Below are the code and all the weights of a small trained network. Each question names an input and a target symbol and asks about switching units off, where a switched-off unit gives its printed mean instead of its output.

import numpy as np


def w(rows, s, z=0):
    codes = np.array(rows[::2]) - 128.0
    scale = np.full(codes.shape[1], s)
    scale[-1] = z or s
    return codes * scale


def f(y):
    return y / 2 * (1 + np.tanh(0.7978845608 * (y + 0.044715 * y**3)))


def softmax(a):
    e = np.exp(a - a.max(-1, keepdims=True))
    return e / e.sum(-1, keepdims=True)


def log_softmax(a):
    a = a - a.max(-1, keepdims=True)
    return a - np.log(np.exp(a).sum(-1, keepdims=True))


def net(x, mask):
    ids = ['βδεζμπτ'.index(c) for c in x.split()]
    T = len(ids)
    res = E[ids] + P[:T]
    r = res
    for j in range(2):
        rows = slice(2 * j, 2 * j + 2)
        q, k, v = (r @ M[0][rows].T for M in (Q, K, V))
        z = softmax(np.where(np.tri(T) > 0, q @ k.T / 2**0.5, -1e9)) @ v
        o = O[0][rows]
        res = res + np.where(mask[j], z, o[:, -1]) @ o[:, :-1]
    y = f(res @ A[0][:, :-1].T + A[0][:, -1])
    res = res + np.where(mask[2:26], y, B[0][:, -1]) @ B[0][:, :-1]
    return log_softmax(res[-1] @ U[:, :-1].T + U[:, -1])


Q, K, V, O, A, B = {}, {}, {}, {}, {}, {}
E = w([
[140,94,109,107,76,170],'β',
[97,159,190,91,132,154],'δ',
[101,153,155,86,51,164],'ε',
[146,119,200,107,187,174],'ζ',
[61,163,174,122,138,252],'μ',
[79,161,87,100,163,79],'π',
[180,101,37,74,93,33],'τ',
],0.014)
P = w([
[78,185,160,255,127,10],'0',
[92,111,134,132,103,72],'1',
[112,60,127,108,154,103],'2',
[113,101,122,112,138,119],'3',
[160,152,106,172,167,171],'4',
[215,215,89,170,135,186],'5',
[204,163,98,128,180,146],'6',
[205,158,99,106,185,154],'7',
[178,101,93,75,199,168],'8',
],0.0079)
Q[0] = w([
[178,153,131,94,142,141],'H0',
[57,40,137,5,142,131],'H0',
[114,102,131,205,144,73],'H1',
[173,191,108,190,131,131],'H1',
],0.015)
K[0] = w([
[134,108,93,101,159,187],'H0',
[210,247,102,162,117,147],'H0',
[92,59,199,212,55,74],'H1',
[77,56,126,84,123,134],'H1',
],0.015)
V[0] = w([
[136,12,57,253,116,196],'H0',
[212,69,170,74,185,68],'H0',
[141,182,54,18,56,100],'H1',
[238,90,203,119,36,150],'H1',
],0.018)
O[0] = w([
[37,166,98,11,101,117,36],'H0',
[137,33,135,112,204,95,1],'H0',
[57,61,89,218,129,166,174],'H1',
[144,79,212,114,21,126,90],'H1',
],0.013,0.0054)
A[0] = w([
[86,114,91,91,190,120,13],'N0',
[147,146,41,105,99,148,132],'N1',
[166,80,39,101,56,110,14],'N2',
[51,178,255,145,167,94,115],'N3',
[113,112,122,146,119,129,91],'N4',
[136,98,65,53,148,160,117],'N5',
[144,89,130,73,192,114,32],'N6',
[70,136,167,148,122,40,145],'N7',
[171,138,60,78,126,83,19],'N8',
[146,129,149,157,146,119,38],'N9',
[163,144,125,92,110,196,46],'N10',
[97,139,123,138,144,164,38],'N11',
[125,88,217,115,68,99,82],'N12',
[175,82,64,76,128,220,50],'N13',
[32,120,217,131,182,172,99],'N14',
[125,132,42,147,136,57,3],'N15',
[185,63,75,139,82,62,169],'N16',
[32,90,192,155,134,45,128],'N17',
[75,129,146,114,114,92,206],'N18',
[99,143,143,85,164,100,78],'N19',
[110,135,140,113,110,70,148],'N20',
[51,62,178,170,166,125,97],'N21',
[101,130,188,147,159,110,166],'N22',
[104,142,174,163,157,112,36],'N23',
],0.0094,0.005)
B[0] = w([
[159,105,98,163,38,93,155],'N0',
[113,97,148,120,191,184,255],'N1',
[53,80,164,131,116,191,183],'N2',
[137,134,82,129,18,107,181],'N3',
[111,112,139,137,149,109,145],'N4',
[116,116,111,73,187,112,160],'N5',
[73,58,188,165,171,137,142],'N6',
[109,160,68,144,75,94,126],'N7',
[171,129,128,192,113,174,138],'N8',
[112,149,70,103,88,129,148],'N9',
[111,84,189,136,172,183,204],'N10',
[125,98,181,125,102,78,150],'N11',
[133,43,138,142,144,11,226],'N12',
[98,165,200,141,104,31,187],'N13',
[189,140,44,132,73,154,171],'N14',
[120,114,191,71,123,166,195],'N15',
[189,148,66,116,105,158,221],'N16',
[153,191,155,173,145,157,155],'N17',
[124,192,34,134,85,127,171],'N18',
[93,136,149,154,140,115,123],'N19',
[163,150,69,94,121,117,136],'N20',
[145,104,122,36,173,198,213],'N21',
[127,116,52,110,64,115,152],'N22',
[140,130,94,115,69,113,132],'N23',
],0.012,0.0045)
U = w([
[103,57,100,114,137,93,143],'β',
[212,91,85,164,139,114,194],'δ',
[143,31,154,219,117,133,37],'ε',
[209,47,151,117,167,76,103],'ζ',
[170,102,171,130,152,157,2],'μ',
[120,78,78,205,235,76,149],'π',
[136,3,129,149,175,145,209],'τ',
],0.0041,0.0036)

Each question gives the input, a string of symbols that net reads in full, and the target symbol t.
The units are the heads (2 rows each of Q, K, V and O) and the neurons (one row each of A and B). Each row of codes is followed by its name. A weight is (code - 128) times the scale printed after its matrix; where a second scale follows, it is the last column's (O, A, B and U).
mask holds one flag per unit, heads first, then neurons. A switched-off unit (its flag False) gives its mean, the last column of its rows in O or B, instead of its output. The means were averaged over made-up inputs and are rounded, as every weight is.
A unit's drop is (log p(t) with every unit on - log p(t) with that unit switched off) / (log p(t) with every unit on - log p(t) with every unit switched off).
The circuit of an input: a set's keep is (log p(t) with only the set's units on - log p(t) with every unit switched off) / (log p(t) with every unit on - log p(t) with every unit switched off). Starting from the 12 units with the biggest drops (on a tie, the unit counted first), units are removed one at a time, each time the one whose removal leaves the highest keep (on an exact tie, the one counted first), for as long as the keep stays at least 0.8.
circuit, biggest first: the units of the circuit, biggest drop first
unit that matters most: the unit with the biggest drop
top k neurons: the k neurons with the biggest drops, biggest first
heads that matter: for each layer, one digit per head in row order, 1 if its drop is at least 0.15 and else 0, layers parted by /
drop of u: that unit's drop, to one decimal
input π ζ τ β β π β τ, target τ: unit that matters most	N2
input τ β ζ π β ζ β δ β, target ζ: heads that matter	11
input ζ ε ε, target ζ: circuit, biggest first	(H1 N12)
input δ ε ζ, target δ: heads that matter	10
input ζ ζ ε π μ μ ε β ζ, target μ: circuit, biggest first	(H0 H1 N10)
input τ ζ β δ ζ μ β ζ ζ, target μ: circuit, biggest first	(H0 H1)
input μ τ ε π β π β β β, target π: heads that matter	01
input ε τ τ ε β ε, target τ: circuit, biggest first	(H1 H0)
input β β μ, target β: heads that matter	10
input ε τ π τ π, target τ: circuit, biggest first	(H1 N21 H0)
input β β ε, target β: top 2 neurons	(N18 N12)
input μ β ε, target μ: heads that matter	11
input β μ ε ε β β, target ε: heads that matter	01
input π β ε, target π: circuit, biggest first	(H1)
input ε β δ, target ε: heads that matter	11
input τ β β β μ ζ, target β: heads that matter	10
input β β δ, target β: heads that matter	10
input ε ζ β ε β π π π β, target π: heads that matter	01
input ε ε ζ ζ ζ ζ ε π ε, target π: heads that matter	01
input β τ ζ β ζ ε, target ζ: circuit, biggest first	(H1 H0 N12)
input δ β δ, target δ: unit that matters most	H0
input ε ε β, target ε: circuit, biggest first	(H0 H1)
input μ ζ π, target μ: circuit, biggest first	(H0 H1 N1 N12)
input μ μ ε, target μ: drop of N19	0.0
input ε δ ε π β β β β ε, target β: drop of H0	1.2
input μ π τ ζ β τ, target τ: drop of H0	0.3
input β ε ζ ζ, target ζ: drop of N12	0.3
input ζ β δ β β β β β π, target β: circuit, biggest first	(H0)
